Rows and whether each has a hidden trait (one of two labels; each part has its own)
In the rows, 128 means zero.
[121 170  97 122 123 130 164 132 125 120 125  63 121 132 125 128 129 130
 128 122 134 126 133 134 141 128 126]  S
[127  86 126 134 122 119 115 142 120 116 124 114 117 126 118 102 125 159
 141 109 114 128 140 135 134 119 128]  S
[123 130 115 129 133 128 144 135 128 126 117  99 123 127 126 125 127 131
 134 117 125 128 132 126 131 128 132]  S
[136  66 115 141 160 121 108 123 141 136 114 173 127 135 120 128 123 127
 138 114 106 138 131 113 108 127 139]  P
[123 174  71 122 129 129 169 132 128 122 125  88 120 133 121 130 128 127
 124 123 127 128 135 132 132 126 130]  S
[133  36 123 145 127 101 120 117 128 117 132 113 116 177 112 133 121 156
 146 116 107 135 132 134 128 122 125]  P
[141   9 132 152 150 107  98 107 139 130 131 151 123 168 113 134 119 145
 148 119  97 140 127 124 116 124 130]  P
[123 201 146 123 149 143 152 131 128 130 110  89 142 107 143 131 132 109
 132 125 156 118 122 111 129 142 131]  P
[130  98 127 145 155 107 125 113 133 116 110 149 128 159 120 148 126 134
 150 108 129 132 129 111 116 137 132]  P
[128 169 110 125 145 137 160 118 136 129 125 105 133 131 132 147 128 121
 120 133 141 127 119 118 120 135 131]  P
[141   1 120 155 171  96  62 138 133 125 135 195 105 167 105 117 117 176
 155 112  85 146 138 131 109 109 141]  P
[132  80 134 137 139 125 123 122 134 134 125 115 129 135 124 124 124 131
 136 122 120 132 124 125 124 126 130]  P
[127 195  95 121 109 139 180  98 138 136 136  87 129 157 126 160 127  90
 107 150 127 131 115 127 125 132 124]  P
[133 104 188 141 106 102 161  79 125 105 152  42 139 231 129 185 128 132
 139 140 177 122 104 132 141 144 104]  P
[127 133  79 125 122 128 155 124 134 126 134  79 117 147 117 126 125 130
 126 125 120 132 131 137 133 122 129]  S
[128 179  96 121 130 134 174 114 136 127 133  71 130 155 128 146 128 110
 117 137 139 125 120 126 128 134 126]  P
[137   1 159 148 147 105  91 124 126 127 135 135 122 164 120 125 120 163
 151 117 108 133 127 128 121 121 130]  P
[123 174  66 114 112 137 177 135 126 124 136  65 116 126 123 120 128 126
 114 128 125 126 134 142 140 120 124]  S
[121 168 133 126 124 130 158 129 124 122 120  57 131 135 132 134 130 129
 134 123 148 120 127 129 139 134 125]  S
[124 232 133 116 116 147 186 112 129 129 131  54 142 139 143 157 132  93
 114 147 160 117 112 120 135 142 120]  P
[134   9  96 148 117  92 107 122 129 115 134 142 109 180 102 126 119 167
 146 110  90 141 138 138 122 114 128]  P

Part 2:
[103 146 115 137 129 186 107 133 171 129 125 130 126 136 140 143 146 116
 106 148 107 130  84 121 103  15 124]  T
[108 172  90  93  94 169  70  83 151 136  87 110 114 132  45 159 128 180
 144 136 112  79 123 107 111 114 123]  T
[146 149 148 134 155 156 170 156 183 127 123 142 144 124 124 146  38  91
  99 126 156 165 124 145 133 126 105]  H
[119 126 151 123 109 110 131 129 136 131 126 147 149 139 160 119 101  97
 117 127 123 145 131 144 125  99 151]  H
[139 152 122 108 139 126 129 118 159 131 100 123 118 125  81 144  82 134
 129 118 138 120 133 125 126 165 110]  H
[150 147 117 111 141 116 129 118 140 129 103 116 101 120  73 139  84 143
 144 111 143 116 143 123 133 207 101]  H
[110 176 133 115 158 103 115 116 212 104  88 153 132 127  64 143  18  64
  90 118 123  91 197 127 148 122 159]  H
[132 164 111 101 133 165 119 113 160 131  94 118 115 125  51 156  93 146
 133 126 129 106 136 116 122 151 104]  T
[ 60 144  88 100   1 178   3  56  80 157 125 107 157 162 146 134 241 218
 156 175  86 102  35 119  65   1 157]  H
[140 148 131 111 143 106 130 121 161 128 103 131 117 125  90 136  71 116
 126 116 132 129 140 131 130 168 119]  H
[117 125 140 119  86 135 117 121 121 141 131 138 158 141 160 123 128 131
 123 141 125 155 102 141 106  70 139]  H
[123 143 124 130  99 176 115 124 152 136 123 128 142 135 125 147 102 141
 118 142 135 147  92 133 109  63 115]  T
[148 155 114 111 144 118 127 116 153 123  99 120  97 120  60 144  66 137
 138 110 141 101 161 121 143 208 104]  T
[137 131 132 109 107 117 123 120 123 145 120 121 132 132 122 132 116 146
 137 124 139 144  96 133 106 152  94]  H
[137 112 136 142 138 152 143 153 130 146 147 120 138 131 180 129 152 135
 127 137 135 175  56 135  99  88  97]  T
[165 111 130 135 125 168 153 149 127 153 137 113 120 123 152 142 108 158
 147 121 158 185  71 142 104 149  61]  T
[ 90 163 141 120 131 100 115 122 176 109 106 159 157 139 109 129  65  65
  92 126 119  97 183 129 138  92 185]  H
[131 118 144 114  94 106 124 120  94 151 135 126 145 138 172 117 139 144
 144 128 134 163  81 142  97 127 123]  H
[106 146 117 116  68 163  87 106 132 134 121 125 150 144 127 141 132 151
 128 151 122 134  87 132 101  38 133]  H
[ 94 107 149 129  66 120  98 113  96 135 145 146 173 151 202 107 174 117
 120 148 103 145 109 145 112  13 180]  H
[148 134 161 147 171 141 191 178 167 126 141 147 155 126 167 128  51  75
  90 125 155 180 115 145 135  72 113]  H
[117 153 104 130 137 195  95 118 190 130 115 123 117 131  97 160 105 140
 109 146 115 129  97 124 113  23 107]  T
[120  96 161 127  94  98 137 134  92 143 149 142 161 143 210 100 147 114
 131 127 128 177 100 150 111  93 150]  H
[163 118 109 110 120 186 133 117 116 155 113 106 102 120 105 148 136 199
 170 114 133 145 103 121 102 185  64]  T
[140 151 124 113 150 102 127 112 171 117  96 131 104 122  67 142  51 111
 124  99 137 107 170 129 146 179 120]  H
